Below is a small trained network, with its code and all its weights. Each question gives an input and a class and asks what happens when units are switched off, that is, made to give their printed mean instead of their output.

import numpy as np


def w(rows, s, z=0):
    codes = np.array(rows[::2]) - 128.0
    scale = np.full(codes.shape[1], s)
    scale[-1] = z or s
    return codes * scale


def f(y):
    return y / 2 * (1 + np.tanh(0.7978845608 * (y + 0.044715 * y**3)))


def log_softmax(a):
    a = a - a.max(-1, keepdims=True)
    return a - np.log(np.exp(a).sum(-1, keepdims=True))


def net(x, mask):
    res = np.array(x, float).reshape(1, 6) / 4 @ E
    y = f(res @ A[0][:, :-1].T + A[0][:, -1])
    res = res + np.where(mask, y, B[0][:, -1]) @ B[0][:, :-1]
    return log_softmax(res[-1] @ U[:, :-1].T + U[:, -1])


A, B = {}, {}
E = w([
[122,97,165,106,94,94,180,113,80,40,153],'x0',
[50,151,61,66,137,148,107,49,166,95,125],'x1',
[182,196,67,208,130,77,67,96,138,59,84],'x2',
[107,155,216,183,122,179,150,57,156,122,109],'x3',
[102,158,117,102,125,126,190,145,69,134,2],'x4',
[181,215,173,43,105,107,126,116,149,140,138],'x5',
],0.0068)
A[0] = w([
[106,117,149,107,139,136,144,145,127,143,145,77],'neuron 1',
[72,148,55,79,136,145,122,50,165,99,131,15],'neuron 2',
[117,140,132,92,122,129,157,150,89,139,7,38],'neuron 3',
[150,161,106,154,132,109,119,124,136,88,114,104],'neuron 4',
[82,95,171,66,139,153,153,156,139,189,158,86],'neuron 5',
[158,154,115,156,139,111,108,119,131,102,119,112],'neuron 6',
[129,103,158,107,113,101,167,125,89,8,151,28],'neuron 7',
[144,113,131,131,137,141,100,104,145,135,207,13],'neuron 8',
[132,114,133,139,122,119,102,124,155,124,185,44],'neuron 9',
[129,164,83,158,135,164,91,139,165,250,103,34],'neuron 10',
[173,182,157,74,122,130,120,105,134,145,132,115],'neuron 11',
[157,155,119,161,125,100,107,114,133,89,114,50],'neuron 12',
[143,114,76,83,129,96,118,161,110,119,146,88],'neuron 13',
[63,54,95,208,137,164,126,132,128,122,110,47],'neuron 14',
[197,114,165,164,127,109,140,177,109,134,128,7],'neuron 15',
[112,98,156,91,131,136,138,132,130,158,137,67],'neuron 16',
[158,128,126,147,132,127,147,139,124,132,130,125],'neuron 17',
[104,150,208,174,134,150,125,59,148,134,108,53],'neuron 18',
[159,144,106,145,144,118,117,129,137,91,114,56],'neuron 19',
[106,150,179,170,119,155,141,81,134,126,125,88],'neuron 20',
[156,179,162,78,128,124,119,131,150,134,133,80],'neuron 21',
[158,122,135,146,119,125,100,125,142,125,212,55],'neuron 22',
[169,166,153,75,131,129,126,120,142,121,127,72],'neuron 23',
[123,135,127,128,144,116,139,129,122,125,137,70],'neuron 24',
[144,119,61,90,130,98,113,181,114,125,148,112],'neuron 25',
[86,129,103,98,133,132,113,85,135,118,140,93],'neuron 26',
[188,123,161,174,132,123,139,169,122,148,121,99],'neuron 27',
[158,158,101,158,127,120,117,116,137,107,113,111],'neuron 28',
],0.012,0.0017)
B[0] = w([
[131,128,114,140,109,149,109,104,120,128,126,157],'neuron 1',
[100,134,214,151,102,131,86,207,98,142,108,253],'neuron 2',
[106,193,137,184,170,146,189,112,182,111,79,255],'neuron 3',
[118,104,107,148,111,174,122,90,117,142,141,182],'neuron 4',
[128,115,86,166,88,197,88,70,100,135,129,251],'neuron 5',
[126,126,108,145,105,160,128,94,110,143,126,175],'neuron 6',
[152,120,192,54,171,100,81,47,171,144,172,214],'neuron 7',
[111,173,134,145,155,144,176,112,151,114,69,189],'neuron 8',
[114,161,133,142,138,128,172,115,145,119,87,169],'neuron 9',
[148,111,207,44,160,106,102,43,162,110,169,236],'neuron 10',
[130,109,100,164,129,49,149,136,101,121,167,198],'neuron 11',
[113,110,95,137,104,174,132,86,114,142,138,183],'neuron 12',
[162,110,97,89,136,146,142,177,147,124,127,175],'neuron 13',
[143,130,85,161,111,6,164,132,88,115,186,249],'neuron 14',
[89,130,180,135,104,131,81,190,107,135,114,193],'neuron 15',
[114,113,97,139,105,155,116,96,120,146,133,175],'neuron 16',
[115,121,139,123,115,129,127,137,118,135,125,139],'neuron 17',
[174,109,65,62,133,163,131,200,143,120,111,233],'neuron 18',
[118,116,105,130,103,152,125,105,115,139,130,161],'neuron 19',
[159,112,81,80,137,155,133,181,146,130,121,201],'neuron 20',
[124,112,103,146,120,58,145,129,105,118,161,183],'neuron 21',
[108,177,138,167,167,126,181,119,152,121,77,192],'neuron 22',
[128,105,113,151,135,69,138,132,109,112,152,174],'neuron 23',
[141,134,132,135,124,132,120,129,131,122,129,121],'neuron 24',
[172,110,71,82,126,160,146,183,140,120,116,191],'neuron 25',
[112,131,168,153,122,134,110,172,110,150,112,183],'neuron 26',
[94,136,177,127,113,127,87,188,108,136,119,194],'neuron 27',
[120,114,106,143,114,169,117,91,116,142,139,180],'neuron 28',
],0.022,0.0067)
U = w([
[98,91,40,173,51,226,85,32,90,166,146,154],'0',
[60,142,209,138,92,127,42,236,89,149,111,152],'1',
[95,227,104,175,202,144,217,99,210,70,68,1],'2',
[221,82,21,33,140,172,132,222,174,96,123,175],'3',
[157,106,184,39,187,96,62,27,191,107,193,233],'4',
[131,102,55,178,115,3,167,132,70,71,209,72],'5',
],0.0069,0.00053)

Each question gives the input, the list of numbers given to net, and the class t.
The units are the neurons (one row each of A and B). Each row of codes is followed by its name. A weight is (code - 128) times the scale printed after its matrix; where a second scale follows, it is the last column's (A, B and U).
mask holds one flag per neuron, in row order. A switched-off neuron (its flag False) gives its mean, the last column of its row in B, instead of its output. The means were averaged over made-up inputs and are rounded, as every weight is.
A unit's drop is (log p(t) with every unit on - log p(t) with that unit switched off) / (log p(t) with every unit on - log p(t) with every unit switched off).
The circuit of an input: a set's keep is (log p(t) with only the set's units on - log p(t) with every unit switched off) / (log p(t) with every unit on - log p(t) with every unit switched off). Starting from the 12 units with the biggest drops (on a tie, the unit counted first), units are removed one at a time, each time the one whose removal leaves the highest keep (on an exact tie, the one counted first), for as long as the keep stays at least 0.8.
circuit, biggest first: the units of the circuit, biggest drop first
most important unit: the unit with the biggest drop
top k neurons: the k neurons with the biggest drops, biggest first
drop when u is switched off: that unit's drop, to one decimal
input [8,-6,-2,-8,-4,0], class 3: circuit, biggest first => [neuron 25]
input [-4,6,-2,-4,-7,8], class 5: top 3 neurons => [neuron 11; neuron 21; neuron 3]
input [0,-7,6,8,-4,-4], class 3: top 4 neurons => [neuron 18; neuron 20; neuron 2; neuron 5]
input [-6,-7,-2,-6,-8,-5], class 2: top 4 neurons => [neuron 22; neuron 8; neuron 2; neuron 9]
input [-2,0,-2,-4,6,-6], class 2: top 2 neurons => [neuron 3; neuron 11]
input [-1,-8,6,6,7,7], class 1: top 3 neurons => [neuron 27; neuron 15; neuron 14]
input [-8,5,7,0,3,-8], class 4: top 3 neurons => [neuron 10; neuron 5; neuron 11]
input [7,-4,-4,8,-7,-5], class 3: top 2 neurons => [neuron 18; neuron 20]
input [-6,7,-6,1,0,-2], class 1: top 2 neurons => [neuron 2; neuron 26]
input [-4,5,-3,-6,7,4], class 2: top 2 neurons => [neuron 3; neuron 18]
input [-2,0,2,-5,5,7], class 5: top 3 neurons => [neuron 11; neuron 21; neuron 23]
input [8,-7,5,1,-3,0], class 4: top 3 neurons => [neuron 7; neuron 2; neuron 26]
input [-5,-3,5,-4,1,-4], class 0: top 3 neurons => [neuron 7; neuron 28; neuron 6]
input [-8,-4,-3,-5,-8,-6], class 2: top 3 neurons => [neuron 22; neuron 8; neuron 9]
input [1,-5,6,3,-7,6], class 2: top 4 neurons => [neuron 22; neuron 8; neuron 5; neuron 14]
input [6,-3,-1,-1,0,4], class 4: circuit, biggest first => [neuron 7]
input [1,6,-1,-2,-2,6], class 1: top 3 neurons => [neuron 2; neuron 14; neuron 26]
input [-7,-3,-1,-1,8,-8], class 2: drop when neuron 22 is switched off => -0.1
input [8,4,0,5,-2,-4], class 4: drop when neuron 7 is switched off => 2.9
input [1,-5,-1,-4,-3,1], class 1: most important unit => neuron 15
input [8,6,-2,5,1,3], class 4: drop when neuron 27 is switched off => 0.1
input [-3,8,-4,-7,-8,-2], class 1: drop when neuron 2 is switched off => 3.0
